arr =
[[1.89, -2.78, 0.27, -0.24, 3.63, 2.59, -1.66, -4.09],
 [-2.69, 2.94, -0.08, 0.79, -3.94, -2.78, 2.06, 4.87],
 [-1.58, -0.02, 0.25, 1.56, -1.57, -0.37, 0.86, 2.15],
 [2.49, -0.65, -0.26, -2.08, 2.88, 1.10, -1.50, -3.74],
 [1.24, 0.95, -0.97, -0.53, -3.37, -1.17, -0.12, 1.56],
 [-0.92, 1.61, -0.49, 0.61, -3.97, -1.83, 1.02, 3.53],
 [-0.68, 2.04, -0.53, -0.03, -3.54, -2.02, 0.98, 3.10],
 [-0.85, -1.06, 0.22, 1.72, -1.02, 0.45, 0.29, 1.16],
 [0.14, -0.02, 0.32, -0.79, 2.29, 0.44, -0.29, -1.62],
 [2.19, 0.32, -0.93, -1.32, -1.33, -0.33, -0.80, -0.59]]
arr[0][0] -> 1.89
arr[0][4] -> 3.63
arr[5][3] -> 0.61
arr[2][7] -> 2.15
arr[7][5] -> 0.45
arr[1][7] -> 4.87
arr[1][1] -> 2.94
arr[0][5] -> 2.59
arr[3][1] -> -0.65
arr[7][4] -> -1.02
arr[6][1] -> 2.04
arr[0][1] -> -2.78
arr[9][5] -> -0.33
arr[5][4] -> -3.97
arr[9][1] -> 0.32
arr[3][3] -> -2.08
arr[4][1] -> 0.95
arr[4] -> [1.24, 0.95, -0.97, -0.53, -3.37, -1.17, -0.12, 1.56]
arr[4][6] -> -0.12
arr[:, 5] -> [2.59, -2.78, -0.37, 1.10, -1.17, -1.83, -2.02, 0.45, 0.44, -0.33]
arr[5][1] -> 1.61
arr[1] -> [-2.69, 2.94, -0.08, 0.79, -3.94, -2.78, 2.06, 4.87]
arr[:, 7] -> [-4.09, 4.87, 2.15, -3.74, 1.56, 3.53, 3.10, 1.16, -1.62, -0.59]
arr[6] -> [-0.68, 2.04, -0.53, -0.03, -3.54, -2.02, 0.98, 3.10]
arr[1][3] -> 0.79
arr[1][6] -> 2.06
arr[2][1] -> -0.02
arr[:, 6] -> [-1.66, 2.06, 0.86, -1.50, -0.12, 1.02, 0.98, 0.29, -0.29, -0.80]
arr[8] -> [0.14, -0.02, 0.32, -0.79, 2.29, 0.44, -0.29, -1.62]
arr[9][4] -> -1.33
arr[:, 2] -> [0.27, -0.08, 0.25, -0.26, -0.97, -0.49, -0.53, 0.22, 0.32, -0.93]
arr[4][4] -> -3.37
arr[:, 3] -> [-0.24, 0.79, 1.56, -2.08, -0.53, 0.61, -0.03, 1.72, -0.79, -1.32]
arr[4][0] -> 1.24

x =
[[ 0.98  0.21  1.61  0.95]
 [ 0.15  0.44 -0.11  1.26]
 [ 1.52  0.90  1.18  1.26]
 [ 0.15  0.44 -1.83  0.03]
 [ 0.43  0.90  0.75  1.88]
 [ 1.80  0.44 -0.54 -1.51]
 [-0.67 -0.71  0.75  1.26]
 [-0.40 -0.02 -1.83  0.03]
 [ 1.52  2.04  1.61  1.26]
 [ 1.52  0.44  1.18  0.65]]
x[0,0] => 0.98
x[-9,-3] => 0.44
x[3,-1] => 0.03
x[:, -4] => [0.98, 0.15, 1.52, 0.15, 0.43, 1.80, -0.67, -0.40, 1.52, 1.52]
x[-3,0] => -0.40
x[-9,-4] => 0.15
x[-7,-2] => -1.83
x[-3,1] => -0.02
x[-4] => [-0.67, -0.71, 0.75, 1.26]
x[-4,2] => 0.75
x[:, -3] => [0.21, 0.44, 0.90, 0.44, 0.90, 0.44, -0.71, -0.02, 2.04, 0.44]
x[-9,-1] => 1.26
x[8,1] => 2.04
x[2] => [1.52, 0.90, 1.18, 1.26]
x[-2,3] => 1.26
x[2,-2] => 1.18
x[-6,3] => 1.88
x[4,1] => 0.90
x[9,3] => 0.65
x[-10,1] => 0.21
x[-5] => [1.80, 0.44, -0.54, -1.51]
x[-1,1] => 0.44
x[0,3] => 0.95
x[:, 2] => [1.61, -0.11, 1.18, -1.83, 0.75, -0.54, 0.75, -1.83, 1.61, 1.18]
x[5,0] => 1.80
x[-6,-4] => 0.43
x[-3,3] => 0.03
x[-7,-4] => 0.15
x[3] => [0.15, 0.44, -1.83, 0.03]
